Here is a tiny trained network, its code and every weight. The questions are about switching its units off for an input and a class, where a switched-off unit gives its printed mean instead of its output.

import numpy as np


def w(rows, s, z=0):
    codes = np.array(rows[::2]) - 128.0
    scale = np.full(codes.shape[1], s)
    scale[-1] = z or s
    return codes * scale


def norm(h):
    return h / np.sqrt((h * h).mean(-1, keepdims=True) + 1e-5)


def f(y):
    return np.maximum(y, 0)


def log_softmax(a):
    a = a - a.max(-1, keepdims=True)
    return a - np.log(np.exp(a).sum(-1, keepdims=True))


def net(x, mask):
    res = np.array(x, float).reshape(1, 3) / 4 @ E
    u = 0
    for l in range(4):
        y = f(norm(res) @ A[l][:, :-1].T + A[l][:, -1])
        res = res + np.where(mask[u : u + 6], y, B[l][:, -1]) @ B[l][:, :-1]
        u += 6
    return log_softmax(norm(res)[-1] @ U[:, :-1].T + U[:, -1])


A, B = {}, {}
E = w([
[231,245,17,44,149],'x0',
[75,137,4,146,72],'x1',
[183,69,212,75,45],'x2',
],0.0018)
A[0] = w([
[156,111,132,90,66,42],'L0N1',
[105,106,133,155,167,157],'L0N2',
[117,219,165,143,201,42],'L0N3',
[159,173,65,174,136,90],'L0N4',
[154,118,180,102,186,8],'L0N5',
[168,137,253,199,147,12],'L0N6',
],0.0052,0.0015)
B[0] = w([
[211,117,254,76,183,188],'L0N1',
[133,82,71,112,168,199],'L0N2',
[165,40,131,158,213,209],'L0N3',
[113,203,111,128,140,220],'L0N4',
[84,147,154,112,63,189],'L0N5',
[126,59,167,65,199,253],'L0N6',
],0.0043,0.0024)
A[1] = w([
[84,160,144,165,159,84],'L1N1',
[75,157,129,197,138,12],'L1N2',
[201,120,44,106,221,48],'L1N3',
[77,169,102,124,103,1],'L1N4',
[214,87,180,28,20,173],'L1N5',
[199,89,253,134,114,189],'L1N6',
],0.0044,0.00097)
B[1] = w([
[162,135,113,44,160,146],'L1N1',
[240,99,155,118,125,146],'L1N2',
[50,102,128,219,184,209],'L1N3',
[212,202,141,126,95,144],'L1N4',
[235,139,115,8,252,249],'L1N5',
[116,255,119,5,163,253],'L1N6',
],0.0033,0.0039)
A[2] = w([
[87,36,58,211,159,248],'L2N1',
[157,144,149,152,88,90],'L2N2',
[159,236,167,141,186,116],'L2N3',
[58,124,72,126,121,164],'L2N4',
[98,253,30,155,143,187],'L2N5',
[184,199,63,170,202,133],'L2N6',
],0.0041,0.0016)
B[2] = w([
[92,145,152,50,85,245],'L2N1',
[103,143,194,171,96,128],'L2N2',
[2,85,47,149,80,229],'L2N3',
[203,143,168,126,17,176],'L2N4',
[203,176,174,151,81,246],'L2N5',
[104,77,215,168,85,253],'L2N6',
],0.0038,0.0032)
A[3] = w([
[96,157,222,165,210,210],'L3N1',
[218,139,196,101,91,202],'L3N2',
[159,220,85,42,130,253],'L3N3',
[89,117,139,40,87,10],'L3N4',
[191,182,71,55,172,224],'L3N5',
[24,139,91,253,180,131],'L3N6',
],0.0045,0.0013)
B[3] = w([
[253,178,79,117,117,233],'L3N1',
[112,169,105,167,239,221],'L3N2',
[42,42,185,250,140,252],'L3N3',
[17,156,27,82,57,182],'L3N4',
[97,79,143,195,99,241],'L3N5',
[215,164,84,10,87,185],'L3N6',
],0.0037,0.0039)
U = w([
[244,202,89,102,129,112],'0',
[149,109,105,156,111,1],'1',
[134,97,183,52,219,215],'2',
[37,97,116,95,50,134],'3',
[137,206,135,231,54,207],'4',
[101,89,140,248,174,75],'5',
],0.013,0.0044)

Each question gives the input, the list of numbers given to net, and the class t.
The units are the neurons (one row each of A and B). Each row of codes is followed by its name. A weight is (code - 128) times the scale printed after its matrix; where a second scale follows, it is the last column's (A, B and U).
mask holds one flag per neuron, layer by layer. A switched-off neuron (its flag False) gives its mean, the last column of its row in B, instead of its output. The means were averaged over made-up inputs and are rounded, as every weight is.
A unit's drop is (log p(t) with every unit on - log p(t) with that unit switched off) / (log p(t) with every unit on - log p(t) with every unit switched off).
most important unit: the unit with the biggest drop
k most important neurons: the k neurons with the biggest drops, biggest first
k most important neurons of layer l: the k neurons of layer l with the biggest drops, biggest first
drop of u: that unit's drop, to one decimal
input [-6,1,1], class 3: 3 most important neurons of layer 0	L0N1, L0N2, L0N3
input [8,-3,6], class 2: 2 most important neurons	L1N5, L3N3
input [7,5,8], class 2: most important unit	L1N5
input [-2,8,2], class 4: 2 most important neurons	L0N6, L0N3
input [-3,1,-5], class 3: 3 most important neurons	L1N5, L2N1, L1N6
input [-6,0,-6], class 3: 3 most important neurons	L2N1, L1N5, L0N1
input [-5,8,-6], class 4: 2 most important neurons	L0N6, L2N5
input [8,8,5], class 5: 2 most important neurons	L3N3, L0N1
input [-2,3,-7], class 4: 2 most important neurons	L1N5, L0N6
input [6,1,5], class 2: 3 most important neurons	L1N5, L0N1, L0N2
input [-8,1,1], class 3: 2 most important neurons of layer 3	L3N4, L3N2
input [6,0,4], class 5: 2 most important neurons of layer 2	L2N3, L2N1
input [7,-4,2], class 5: 2 most important neurons of layer 3	L3N3, L3N5
input [0,7,3], class 5: most important neuron	L0N6
input [-8,5,8], class 2: 3 most important neurons	L2N3, L1N5, L2N1
input [3,-4,-2], class 0: 2 most important neurons of layer 3	L3N1, L3N6
input [8,-1,6], class 2: drop of L1N5	1.4
input [-4,7,-5], class 4: drop of L2N3	0.1
input [-2,-2,-7], class 0: drop of L3N1	0.3
input [8,3,4], class 5: drop of L3N3	0.0
input [1,6,3], class 5: most important neuron of layer 0	L0N6
